Below are the code and all the weights of a small trained network. Each question names an input and a target symbol and asks about switching units off, where a switched-off unit gives its printed mean instead of its output.

import numpy as np


def w(rows, s, z=0):
    codes = np.array(rows[::2]) - 128.0
    scale = np.full(codes.shape[1], s)
    scale[-1] = z or s
    return codes * scale


def f(y):
    return y / 2 * (1 + np.tanh(0.7978845608 * (y + 0.044715 * y**3)))


def softmax(a):
    e = np.exp(a - a.max(-1, keepdims=True))
    return e / e.sum(-1, keepdims=True)


def log_softmax(a):
    a = a - a.max(-1, keepdims=True)
    return a - np.log(np.exp(a).sum(-1, keepdims=True))


def net(x, mask):
    ids = ['Δαβγεζηθμπτω'.index(c) for c in x.split()]
    T = len(ids)
    res = E[ids] + P[:T]
    u = 0
    for l in range(3):
        q, k, v = (res @ M[l].T for M in (Q, K, V))
        z = softmax(np.where(np.tri(T) > 0, q @ k.T / 3**0.5, -1e9)) @ v
        res = res + np.where(mask[u], z, O[l][:, -1]) @ O[l][:, :-1]
        u += 1
        y = f(res @ A[l][:, :-1].T + A[l][:, -1])
        res = res + np.where(mask[u : u + 8], y, B[l][:, -1]) @ B[l][:, :-1]
        u += 8
    return log_softmax(res[-1] @ U[:, :-1].T + U[:, -1])


Q, K, V, O, A, B = {}, {}, {}, {}, {}, {}
E = w([
[197,152,151],'Δ',
[154,189,159],'α',
[71,130,5],'β',
[159,121,141],'γ',
[143,114,131],'ε',
[162,168,129],'ζ',
[179,80,190],'η',
[139,124,152],'θ',
[143,146,138],'μ',
[147,21,126],'π',
[161,134,117],'τ',
[137,106,132],'ω',
],0.021)
P = w([
[96,149,254],'0',
[198,101,67],'1',
[188,116,85],'2',
[188,123,86],'3',
[189,132,93],'4',
[186,137,96],'5',
[184,142,106],'6',
[182,146,107],'7',
[175,149,113],'8',
[176,151,111],'9',
[175,167,115],'10',
[175,164,118],'11',
[181,177,119],'12',
],0.0085)
Q[0] = w([
[203,34,132],'0.h0',
[127,49,150],'0.h0',
[9,129,146],'0.h0',
],0.011)
K[0] = w([
[80,162,107],'0.h0',
[159,166,87],'0.h0',
[252,117,138],'0.h0',
],0.014)
V[0] = w([
[226,7,91],'0.h0',
[186,55,180],'0.h0',
[2,48,143],'0.h0',
],0.0075)
O[0] = w([
[177,52,144,183],'0.h0',
[134,101,53,181],'0.h0',
[67,27,253,2],'0.h0',
],0.0061,0.0042)
A[0] = w([
[118,194,167,94],'0.n0',
[57,110,60,165],'0.n1',
[141,81,216,92],'0.n2',
[153,162,59,74],'0.n3',
[158,110,104,56],'0.n4',
[48,246,144,252],'0.n5',
[149,57,49,105],'0.n6',
[157,104,182,97],'0.n7',
],0.011,0.0038)
B[0] = w([
[57,108,21,153],'0.n0',
[118,233,205,143],'0.n1',
[103,127,206,226],'0.n2',
[107,80,224,254],'0.n3',
[102,136,73,165],'0.n4',
[130,115,41,177],'0.n5',
[117,247,155,230],'0.n6',
[124,210,255,214],'0.n7',
],0.0071,0.0041)
Q[1] = w([
[2,85,129],'1.h0',
[19,53,133],'1.h0',
[110,93,182],'1.h0',
],0.0093)
K[1] = w([
[251,120,103],'1.h0',
[196,105,108],'1.h0',
[174,107,140],'1.h0',
],0.02)
V[1] = w([
[248,130,76],'1.h0',
[76,102,188],'1.h0',
[177,116,225],'1.h0',
],0.011)
O[1] = w([
[90,5,106,66],'1.h0',
[183,162,101,180],'1.h0',
[215,145,2,254],'1.h0',
],0.0078,0.0093)
A[1] = w([
[115,196,80,113],'1.n0',
[119,187,247,180],'1.n1',
[112,202,37,81],'1.n2',
[82,242,78,77],'1.n3',
[163,136,177,197],'1.n4',
[187,130,178,255],'1.n5',
[122,2,21,106],'1.n6',
[57,108,139,14],'1.n7',
],0.0074,0.0055)
B[1] = w([
[103,135,199,203],'1.n0',
[116,203,65,217],'1.n1',
[73,112,190,229],'1.n2',
[106,72,164,195],'1.n3',
[83,142,12,192],'1.n4',
[31,144,2,250],'1.n5',
[175,151,48,150],'1.n6',
[239,155,174,137],'1.n7',
],0.007,0.012)
Q[2] = w([
[3,63,1],'2.h0',
[74,239,94],'2.h0',
[211,169,221],'2.h0',
],0.0049)
K[2] = w([
[171,221,122],'2.h0',
[125,153,169],'2.h0',
[116,3,219],'2.h0',
],0.0083)
V[2] = w([
[82,198,117],'2.h0',
[75,117,218],'2.h0',
[162,254,206],'2.h0',
],0.009)
O[2] = w([
[170,177,153,253],'2.h0',
[6,180,128,52],'2.h0',
[254,208,217,246],'2.h0',
],0.0067,0.013)
A[2] = w([
[133,54,104,74],'2.n0',
[193,254,159,62],'2.n1',
[181,130,79,4],'2.n2',
[233,170,207,69],'2.n3',
[95,208,238,66],'2.n4',
[43,150,105,23],'2.n5',
[113,154,54,2],'2.n6',
[85,173,56,67],'2.n7',
],0.0083,0.0098)
B[2] = w([
[124,98,148,135],'2.n0',
[70,66,126,254],'2.n1',
[83,122,249,160],'2.n2',
[95,107,116,224],'2.n3',
[214,119,106,181],'2.n4',
[210,108,168,133],'2.n5',
[117,33,255,127],'2.n6',
[98,151,171,132],'2.n7',
],0.01,0.037)
U = w([
[2,142,156,170],'Δ',
[127,152,50,139],'α',
[157,208,214,143],'β',
[121,147,116,117],'γ',
[132,165,77,181],'ε',
[89,86,197,2],'ζ',
[137,161,86,210],'η',
[97,240,20,228],'θ',
[96,89,65,57],'μ',
[162,174,49,167],'π',
[220,197,9,128],'τ',
[216,75,157,79],'ω',
],0.008,0.0058)

Each question gives the input, a string of symbols that net reads in full, and the target symbol t.
The units are the heads (3 rows each of Q, K, V and O) and the neurons (one row each of A and B). Each row of codes is followed by its name. A weight is (code - 128) times the scale printed after its matrix; where a second scale follows, it is the last column's (O, A, B and U).
mask holds one flag per unit, layer by layer, with each layer's heads first. A switched-off unit (its flag False) gives its mean, the last column of its rows in O or B, instead of its output. The means were averaged over made-up inputs and are rounded, as every weight is.
A unit's drop is (log p(t) with every unit on - log p(t) with that unit switched off) / (log p(t) with every unit on - log p(t) with every unit switched off).
most important unit: the unit with the biggest drop
top k neurons: the k neurons with the biggest drops, biggest first
top k neurons in layer l: the k neurons of layer l with the biggest drops, biggest first
input α α η α μ ε β η Δ Δ, target θ: most important unit : 1.n3
input Δ η η β μ α θ η, target Δ: top 4 neurons : (1.n5 2.n1 0.n2 1.n4)
input α α ζ Δ η η ω θ, target β: top 3 neurons : (0.n0 0.n5 2.n1)
input μ α η ζ η η η Δ γ α Δ η μ, target θ: top 4 neurons : (2.n1 2.n2 2.n4 0.n5)
input α ε η Δ, target β: top 4 neurons in layer 2 : (2.n1 2.n3 2.n5 2.n4)
input α Δ ε α Δ μ, target β: top 3 neurons : (0.n0 0.n5 2.n1)
input ζ π η η, target Δ: top 2 neurons : (0.n5 2.n4)
input γ α η α Δ η θ η Δ, target τ: top 4 neurons in layer 0 : (0.n3 0.n6 0.n1 0.n7)
input π α μ η α ε π θ, target ζ: top 3 neurons in layer 0 : (0.n2 0.n7 0.n6)
input α η α η γ, target β: top 3 neurons : (0.n0 0.n5 2.n1)
input α ε η ζ η μ π η η α, target β: top 4 neurons in layer 2 : (2.n1 2.n3 2.n5 2.n4)
input ζ ζ η Δ ε η η η η η α α, target Δ: top 4 neurons in layer 0 : (0.n5 0.n6 0.n0 0.n7)
input ζ α η μ γ ζ γ, target Δ: top 3 neurons : (0.n5 2.n4 0.n0)
input ζ η η τ γ α Δ, target Δ: top 4 neurons : (0.n5 2.n4 0.n7 0.n6)
input η α β, target β: top 2 neurons : (2.n4 0.n6)
input η α ζ β Δ, target θ: most important unit : 2.n4
input ζ η α Δ γ η θ, target Δ: top 3 neurons in layer 0 : (0.n5 0.n0 0.n7)
input α γ η π, target β: top 3 neurons : (0.n0 0.n5 2.n1)
input ζ η Δ γ, target Δ: top 2 neurons in layer 0 : (0.n5 0.n7)
input μ Δ μ η, target θ: most important unit : 2.n1
input η α α η Δ α, target ω: top 3 neurons : (2.n2 0.n7 0.n6)
input η ζ ω, target ω: top 3 neurons in layer 0 : (0.n7 0.n2 0.n0)
